[180 115 131  85 123 132 130] : Q_794
[164 198 132  90 111 131 104] : Q_632
[132 179 123  85 115 120 130] : Q_738
which: [ 90 111 131] => Q_632
which: [132 179 123  85 115 120] => Q_738
succ: [179] => [123]
succ: [164] => [198]
succ: [111] => [131]

[ 53 144 162 118 156 152] -> Q_463
[139 205 137 205 155 109] -> Q_356
[182  54  55 156 118 117] -> Q_436
start: [144 162 118 156 152] => Q_463, 2
start: [182  54  55 156] => Q_436, 1
which: [182  54] => Q_436
succ: [54] => [55]
which: [182  54  55 156] => Q_436
which: [ 54  55 156 118] => Q_436
which: [182  54  55 156 118 117] => Q_436

[146 158 112 165 151 170  87 131 139 135 150 138  95 133 136] -> Q_318
[133 173 122  95 121 139 102 138 164 124 128 105 125 116 112] -> Q_261
[133 173  94  94 121 139 102 138 164 124 128 105 125 116 112] -> Q_450
[121 130 132 141 150 144 122 128 134 142  93 126 106 125 138] -> Q_455
[ 89 134  94  99  70  64 156 140 147  99  67 110 172 171 109] -> Q_361
[117  94  92 131  85 100 108 145 118 109  91  84 121 213 133] -> Q_112
start: [139 135 150 138  95 133] => Q_318, 9
succ: [144] => [122]
common Q_112 Q_455:  => [121]
common Q_455 Q_361:  => [134]
which: [121 130 132 141 150 144 122 128 134 142  93 126 106 125 138] => Q_455
succ: [92] => [131]

[134 142 176 158 155 124 149 155 169 138 144 116 157 134 116 124 111 133
 195 139 121 144 132 166] : Q_330
[122 111 129 124 121 137 116 118 126 165 125 115 171 167 103 123 118 124
 177 159 105 127 114 172] : Q_639
[173 147 159 174 165 130 173 174 163 127 146 160 128 163 125 164 156 132
 113 124 185  92  91 107] : Q_857
[ 77 144  67 100  64 166  82  76  75 166 105 138 123 125  98  93 142 129
 119 150  87 121 134 142] : Q_890
[150  93 122 115 139 104 135 134 123  89 127 129  93 111 154 148 134 121
  66  98 156 113 126  77] : Q_799
[150  93 122 115 139 104 135 134 123 127 127 160  93 111 154 148 134 121
  66  98 156 113 126  77] : Q_102
[115 179 129 124 121 137 116 118 126 165 125 115 171 167 103 123 118 134
 177 159 105 127 102 136] : Q_952
which: [122 111 129 124 121 137 116 118 126 165 125 115 171 167 103 123 118 124
 177 159 105 127 114 172] => Q_639
which: [134 142 176 158 155 124 149 155 169 138 144 116 157 134 116 124 111 133
 195 139 121 144 132 166] => Q_330
which: [173 147 159 174 165 130 173 174 163 127 146 160 128 163 125 164 156 132
 113 124 185  92  91 107] => Q_857
which: [115 179 129 124 121 137 116 118 126 165 125 115 171 167 103 123 118 134
 177 159 105 127 102 136] => Q_952
which: [124 111] => Q_330

[126 131 131 124 134 130 125 137 127 124 124 128 130 126 115 123 130 122
 136 135 126]  Q_564
[133 127 126 114 123 118 127 106  77 130 129 106 132 130 103 130 129 118
 130 131 128]  Q_852
[129 130 127 115 129 119 127 107  82 128 127 108 130 128 103 127 131 121
 132 133 125]  Q_172
[129 135 123 106 124 111 132 107  75 130 129 109 129 127  97 129 130 122
 130 132 124]  Q_994
[125 126 114 132 131 117 127 129 120 131 128 150 127 128 143 127 128 135
 125 137 128]  Q_603
[130 134 134 111 143 116 118  89  56 125 124  94 134 131  89 125 136 123
 135 135 122]  Q_464
[128 119 134 158 128 154 124 159 191 124 126 147 129 128 153 125 123 128
 129 117 135]  Q_836
[125 135 122 117 126 121 132 133 125 128 129 112 127 123 100 128 130 124
 134 118 123]  Q_200
[128 136 126 135 126 130 136 136 146 131 130 142 125 126 136 129 126 137
 122 116 130]  Q_797
[121 131 133 123 145 127 120 137 147 122 123 131 127 126 129 123 134 132
 135 140 122]  Q_257
[128 150 127 128 145 127 128 109  92 126 126 114 132 131 117 127 129 120
 131 121 129]  Q_723
which: [126 131 131 124 134 130 125 137 127 124 124] => Q_564
succ: [77] => [130]
which: [126 129 123 134] => Q_257
start: [128 150 127 128 143 127 128] => Q_603, 11
which: [125 135 122 117 126 121 132 133 125 128 129 112 127 123 100 128 130 124
 134 118 123] => Q_200
start: [126 126 114 132 131 117 127 129 120 131] => Q_723, 10
which: [125 126 114 132 131 117 127 129 120 131 128 150 127 128 143 127 128 135
 125 137 128] => Q_603

[138 122  92  91 128 192 127 107 157]  Q_144
[142 126 148 107 143 140 120 120 134]  Q_834
[109 126  59 141 188 104 128 133 163]  Q_879
[145 132 148 142 186 144 100 134 117]  Q_346
[122 124 123 118 118 160 125 148 107]  Q_687
[ 98 118 128 130 141 145 139 126 163]  Q_459
[125 135  87 139 149  93 118 137 179]  Q_708
[144 117 139 108 106 128 121 154 109]  Q_431
[ 98 131 128 130 141  97 108 137 157]  Q_575
which: [144 117 139 108 106 128 121 154 109] => Q_431
common Q_431 Q_144:  => [128]
common Q_346 Q_687:  => [148]
which: [141 145] => Q_459
which: [142 126 148 107 143 140 120 120 134] => Q_834
which: [109 126  59 141 188 104 128 133 163] => Q_879

[189 185 185  75 104  72  71  77 102 122 188  72 190 190  69  72  73  71
 186 109 169 109 172 188  78 189  95 190 176  83 106 189 186  73 102 110
  69 185 168 191 189 190  73  71  87  89 189] -> Q_641
[147 138 153  98 125  95 103 107 117 127 147 104 148 150  99 101 105 102
 142 106 144 110 147 158 102 149 104 150 140 111 126 154 142  95 120 123
  98 140 139 155 156 149  99 100 114 114 147] -> Q_268
[128 124 133 117 112 115 109 115 130 119 130 112 128 130 109 106 111 107
 127 122 119 110 123 131 103 132 126 129 121 117 110 129 123 113 119 119
 110 127 134 129 130 130 103 116 106 107 128] -> Q_88
[170 168 159  85 116  85  88  97 117 130 168  93 171 172  85  85  92  86
 169  99 135  98 135 165  84 167  91 172 161 101 116 166 168  83 129 121
  85 167 136 171 166 172  85  81 102 103 170] -> Q_697
[130 125 143 110 113 109 109 111  99 115 130 109 131 132 109 110 107 109
 126 115 137 115 141 144 110 134 114 133 121 112 116 141 126 108 116 115
 109 124 133 141 142 131 109 111 112 111 130] -> Q_384
[154 151 156  97 111  95  96 101  97 120 154  97 155 156  95  96  96  96
 151 111 144 109 145 160  97 126 129 132 129 121 110 113 123 117 112 116
  95 149 141 161 160 155  98  95 104 104 155] -> Q_640
[158 155 156 101 107 100  95 101 110 123 157  97 158 159  95  95  97  95
 157 115 140 110 140 157  96 159 108 159 147 104 109 158 155  98 114 116
  96 155 140 160 158 159  97  97 103 101 158] -> Q_368
[120 113 130 112 128 111 120 117 104 111 119 121 121 123 117 118 122 121
 114  98 128 120 131 135 121 127 107 123 108 116 132 131 113 110 116 113
 115 112 116 132 133 121 114 117 127 125 120] -> Q_241
[127 121 135 110 134 111 121 117 120 112 129 121 128 128 118 122 122 122
 122 109 136 125 133 137 124 126 107 129 117 116 136 132 121 110 114 114
 117 122 121 134 135 127 120 111 131 131 128] -> Q_779
[154 151 156  97 111  95  96 101  97 120 154  97 155 156  95  96  96  96
 151 111 144 109 145 160  97 155 104 157 145 104 113 160 151  95 112 116
  95 149 141 161 160 155  98  95 104 104 155] -> Q_909
[139 136 146 103 120 102 104 113 119 130 139 106 139 141 103 104 104 102
 136 110 133 103 138 148 100 141 111 141 136 117 120 145 135 102 126 127
 103 134 139 146 147 141 103 104 111 111 138] -> Q_919
[145 139 147 110 120 108 108 106 107 113 144 109 145 146 107 112 110 111
 142 113 143 127 143 148 117 146 108 145 130 106 124 148 139 106 110 109
 107 141 130 150 148 145 113 108 121 118 145] -> Q_748
which: [132 126 129 121 117 110 129 123 113] => Q_88
start: [110 114 114] => Q_779, 34
which: [147 138 153  98 125  95 103 107 117 127 147 104 148 150  99 101 105 102
 142 106 144 110 147 158 102 149 104 150 140 111 126 154 142  95 120 123
  98 140 139 155 156 149  99 100 114 114 147] => Q_268
which: [189 185 185  75 104  72  71  77 102 122 188  72 190 190  69  72  73  71
 186 109 169 109 172 188  78 189  95 190 176  83 106 189 186  73 102 110
  69 185 168 191 189 190  73  71  87  89 189] => Q_641
which: [120 113 130 112 128 111 120 117 104 111 119 121 121 123 117 118 122 121
 114  98 128 120 131 135 121 127 107 123 108 116 132 131 113 110 116 113
 115 112 116 132 133 121 114 117 127 125 120] => Q_241
which: [132 126 129 121 117 110 129] => Q_88

[132 126 126 128 132 130 129 126 131 127] -> Q_607
[141 195 126 113 164 172  91 136 132 181] -> Q_815
[129 132 131 129 132 128 126 125 125 131] -> Q_143
[129 132 138 129 127 127 127 123 128 126] -> Q_85
[146 113 125 186 154  86 164 118 171 142] -> Q_981
common Q_143 Q_981:  => [125]
succ: [136] => [132]
which: [129 132 138 129 127 127 127 123 128 126] => Q_85

[100 121 159 143 117 123 120 143 165 113 124 128 124 135 195 152  97 144
 102  89  56  82 145 115 129 133 117  82 127  66  97  98] = Q_761
[139 122  84  91 126  93  51 118 152 113 183 116 131 120 132 150 117 132
 109 137 125 156  84 123 121 129 164 127 145 128  96  98] = Q_471
[123 187 157 137 158 117 164 170 128 154 112 142 173 141 162 128 111 132
 118 160 111 134 159 135 104 134 143 138 104 177 142 149] = Q_498
[176 124 100 135 120 138  90 140 108 140 123 140 188 141 129 112 127 159
 126 124 158 135 123 149  90  77 105 138 150 153 100  92] = Q_504
[106 135 147 194 127 116 127  92  76 136 110 151 139 122  84  89 126  93
  51 157 152 126 138 176 126 113 119 130 181 171  90  71] = Q_904
[147  94 132 110 102 169 125 133 118 138 123  69  90 133 134  73 116 154
 166 124 133  89 100 146  90 146 144 151 144 138 176 177] = Q_505
[141 133 138 114  55 111 186 119 171 169  86 128 153  98 154 180 157 132
 109 135  94 126 149 100 138 153  77 150 105 123  90 130] = Q_983
which: [ 51 157] => Q_904
which: [106 135 147 194 127 116 127  92  76 136 110 151 139 122  84  89 126  93
  51 157 152 126 138 176 126 113 119 130 181 171  90  71] => Q_904
which: [157 137 158] => Q_498
start: [139 122  84  89 126  93  51 157 152] => Q_904, 13
start: [123 149  90  77 105 138 150 153 100] => Q_504, 23
start: [123 149  90  77 105 138] => Q_504, 23
which: [123 187 157 137 158 117 164 170 128 154 112 142 173 141 162 128 111 132
 118 160 111 134 159 135 104 134 143 138 104 177 142 149] => Q_498

[123 134 157 132 127 142 127  96 146 119 137 111 155 116 126 155 157 141
 136 151 132  93 117 143  91 116 107 175 107 104 145 113 115 140 132 105
 138]  Q_735
[132 114  99  88 142 106 126 188  96 123 118 110 137 108 157 146 109 119
 151 121 130  89 117 146 161 124 117 102 109 142  98 171 132 130 133  95
 163]  Q_475
[135 104 106 101 128 127 121 103 146 135 150 180 108 158  78 129 127 152
 149 161 146 111 133 109 108 163 141 147 124 157 148 162 124 137 143 131
 169]  Q_96
[141 144  93 117 122 155 128 141 104  69 106  99 119 104 129 150 119 108
 162 169 124 123 137 107 113 164 110 108 156 135 115 133 100 159 122 101
 123]  Q_835
[144 133 116 124 131 110 102  97 119 120 137 155 111 127 120 119 134 157
 154 144 124 145 134  74 119 168 126 123 154 154 132 131 124 125 127 160
 174]  Q_795
[130 111 109 122 123 163 134 152 113  99  82 100 102  74 117 153  91 101
 166 148 143 107 140 124  97 163  86 106 151 153 150 113  89 143 126 136
 150]  Q_755
[136 124  98 113 116 121 149 158 122 130 135 121 139 127 145 151  96 132
 126 119 103 120 119 121 149 108 164 112 118 133  88 174 102 125 123 101
 144]  Q_809
[132 125 113 117 133 154 133 113 126 118 119 157 132 149  93 136 126 155
 132 141 151 116 128 101 122 152 125 116 145 141 151 148 141 150 135 161
 150]  Q_7
[112 126 124 133 139 122 138 141  96 123 139 132 142 110 119 154  90 126
 132  95 142 119 128 137 159 128 173 144  98 132 106 165  96 131 140  92
 147]  Q_655
[162 143 151 117 115 119  90 121 146 121 106 135 132 104  81 130 130 115
 131  94 146 120 121 141 135 130 124 144 132 145  88 145 106 114 132 145
 137]  Q_150
[111 135 140 184 141 167 138  82 126 136 112 166 115 127 152 111 144 127
 132  70 160 122 114 136  98 116 131 152 122 149 137 122 166 135 137 105
 120]  Q_176
[133 147 184 129 135 131  58 105 135 120  80 160 127 121 115 140 135 141
  98 129 172 107 154 156 127 136 151 128 143 160  53 129 118  93 150 129
 124]  Q_103
which: [157 132 149  93 136 126 155 132 141 151 116] => Q_7
start: [137 155 111] => Q_795, 11
which: [123 134 157 132 127 142 127  96 146 119 137 111 155 116 126 155 157 141
 136 151 132  93 117 143  91 116 107 175 107 104 145 113 115 140 132 105
 138] => Q_735
which: [136 124  98 113 116 121 149 158 122 130 135 121 139 127 145 151  96 132
 126 119 103 120 119 121 149 108 164 112 118 133  88 174 102 125 123 101
 144] => Q_809
which: [124 117 102 109 142  98 171 132] => Q_475
which: [161 150] => Q_7

[161 173 112 125 111  81 176  97 136 191 124] -> Q_769
[126 127 139 154 155 133 110 135 121 113 130] -> Q_629
[137 137 118 134 112 116 143 120 110 144 155] -> Q_250
succ: [111] => [81]
succ: [154] => [155]
start: [161 173 112 125 111  81 176  97 136 191] => Q_769, 1
succ: [134] => [112]
common Q_769 Q_250:  => [112]

[144 158 144 110 158 124 106 154 144 152 135 153 140 135 154 109 113 155
 104 118 102 137 145 154 147 137  96 146 103 119 102 102 126 111 107 127
 135 153 148 113 155  96 127 153 142 109 142 135  94 100 110 109 148 106] = Q_370
[135 151 142 111 144 126 111 147 136 151 139 142 139 136 149 115 125 148
 106 116 107 142 133 147 140 132 102 148 104 127 110 108 132 120 110 123
 138 147 143 109 148 101 129 148 144 109 138 134  98 109 110 111 152 114] = Q_390
[128 118 117 132 124 119 123 123 128 122 117 124 117 127 120 123 120 123
 132 132 125 117 127 118 126 128 128 117 132 119 125 125 118 120 123 131
 117 123 125 132 124 132 118 117 117 132 117 128 129 125 132 132 118 122] = Q_875
[148 200 180  81 173 132  92 187 152 194 164 180 170 134 200  94 118 186
  63  89  71 174 151 198 161 137  59 190  61 129  73  75 148 108  85 107
 166 186 171  76 180  52 140 194 177  71 173 143  52  81  74  75 196  95] = Q_734
[154 120 107 148 148  99 101 141 153 137 102 145 105 149 127 103  98 144
 141 150 106 105 151 119 149 152 116 111 139  98 107  71  98  97 102 152
 102 140 149 146 146 135  99 115 106 144 105 151 118 105 145 146 118 101] = Q_654
[111  65  80 157  84 130 151  69 106  74 100  71  82 116  60 167 144  78
 173 162 174  90  89  64  87 111 188  82 180 125 180 176 107 143 159 155
  94  80  91 158  84 178 117  65  85 169  85 103 180 172 164 177  78 159] = Q_757
[ 63 143 172  67  79 192 183  89  63  97 182  81 177  62 155 182 188  84
  83  69 171 173  66 145  69  59 148 161  91 190 171 171 187 189 182  66
 181  89  71  75  81  97 192 152 173  78 178  61 140 173  74  78 143 184] = Q_187
[127 125 126 128 127 125 127 127 127 124 124 129 126 124 127 124 122 126
 127 126 126 123 130 127 127 127 126 123 128 124  81 126 125 124 126 126
 125 126 126 129 125 128 125 126 124 127 127 126 129 125 127 126 122 125] = Q_274
which: [127 125 126 128 127 125 127 127 127 124 124 129 126 124 127 124 122 126
 127 126 126 123 130 127 127 127 126 123 128 124  81 126 125 124 126 126
 125 126 126 129 125 128 125 126 124 127 127 126 129 125 127 126 122 125] => Q_274
common Q_654 Q_274:  => [127]
which: [111  65  80 157  84 130 151  69 106  74 100  71  82 116  60 167 144  78
 173 162 174  90  89  64  87 111 188  82 180 125 180 176 107 143 159 155
  94  80  91 158  84 178 117  65  85 169  85 103 180 172 164 177  78 159] => Q_757

[110  81 168 113  70 150  46] -> Q_108
[ 81 168 112  70 194 170 123] -> Q_574
[195 105  74 116 155 125 154] -> Q_474
[120 111 125  64 129 113  99] -> Q_345
[185  87 154  54  98 105 130] -> Q_379
[195 105  74 116 155 113 154] -> Q_661
[ 90 108  91  95 144 135 172] -> Q_192
start: [ 81 168 112] => Q_574, 1
which: [ 81 168 113  70] => Q_108

